Below is a small trained network, with its code and all its weights. Each question gives an input and a class and asks what happens when units are switched off, that is, made to give their printed mean instead of their output.

import numpy as np


def w(rows, s, z=0):
    codes = np.array(rows[::2]) - 128.0
    scale = np.full(codes.shape[1], s)
    scale[-1] = z or s
    return codes * scale


def f(y):
    return np.maximum(y, 0)


def log_softmax(a):
    a = a - a.max(-1, keepdims=True)
    return a - np.log(np.exp(a).sum(-1, keepdims=True))


def net(x, mask):
    res = np.array(x, float).reshape(1, 4) / 4 @ E
    y = f(res @ A[0][:, :-1].T + A[0][:, -1])
    res = res + np.where(mask, y, B[0][:, -1]) @ B[0][:, :-1]
    return log_softmax(res[-1] @ U[:, :-1].T + U[:, -1])


A, B = {}, {}
E = w([
[76,120,189,185,105],'x0',
[139,113,84,203,153],'x1',
[166,219,248,208,191],'x2',
[56,201,184,96,179],'x3',
],0.012)
A[0] = w([
[81,155,128,118,156,83],'N0',
[119,137,107,2,135,79],'N1',
[135,150,170,106,131,64],'N2',
[97,127,135,103,149,3],'N3',
[127,120,163,125,96,116],'N4',
[72,131,84,108,156,229],'N5',
],0.035,0.0044)
B[0] = w([
[92,113,198,157,157,180],'N0',
[2,5,167,225,96,255],'N1',
[180,184,86,178,177,180],'N2',
[181,147,209,156,78,156],'N3',
[29,114,86,134,125,157],'N4',
[79,107,98,100,85,194],'N5',
],0.017,0.03)
U = w([
[34,101,169,169,127,171],'0',
[153,91,127,79,134,38],'1',
[194,74,7,180,152,253],'2',
[124,218,182,170,225,126],'3',
[142,145,86,35,133,24],'4',
[89,64,42,69,79,100],'5',
],0.011)

Each question gives the input, the list of numbers given to net, and the class t.
The units are the neurons (one row each of A and B). Each row of codes is followed by its name. A weight is (code - 128) times the scale printed after its matrix; where a second scale follows, it is the last column's (A, B and U).
mask holds one flag per neuron, in row order. A switched-off neuron (its flag False) gives its mean, the last column of its row in B, instead of its output. The means were averaged over made-up inputs and are rounded, as every weight is.
A unit's drop is (log p(t) with every unit on - log p(t) with that unit switched off) / (log p(t) with every unit on - log p(t) with every unit switched off).
The circuit of an input: a set's keep is (log p(t) with only the set's units on - log p(t) with every unit switched off) / (log p(t) with every unit on - log p(t) with every unit switched off). Starting from all 6 units, units are removed one at a time, each time the one whose removal leaves the highest keep (on an exact tie, the one counted first), for as long as the keep stays at least 0.8.
circuit, biggest first: the units of the circuit, biggest drop first
k most important neurons: the k neurons with the biggest drops, biggest first
drop of u: that unit's drop, to one decimal
input [-1,-8,5,4], class 3: circuit, biggest first : N2
input [2,4,-3,-6], class 2: 2 most important neurons : N1; N5
input [-3,1,6,-7], class 2: 2 most important neurons : N1; N0
input [8,-5,7,-1], class 3: 2 most important neurons : N1; N2
input [3,4,-4,-7], class 2: 2 most important neurons : N1; N5
input [-7,2,4,-1], class 2: 2 most important neurons : N1; N0
input [-2,5,-4,-6], class 2: drop of N1 : 0.7
input [-5,4,2,-2], class 2: drop of N1 : 0.7
input [-2,-1,8,1], class 3: drop of N1 : 0.1
input [8,-2,0,6], class 3: 2 most important neurons : N1; N2
input [-6,-1,5,-2], class 3: 2 most important neurons : N1; N5
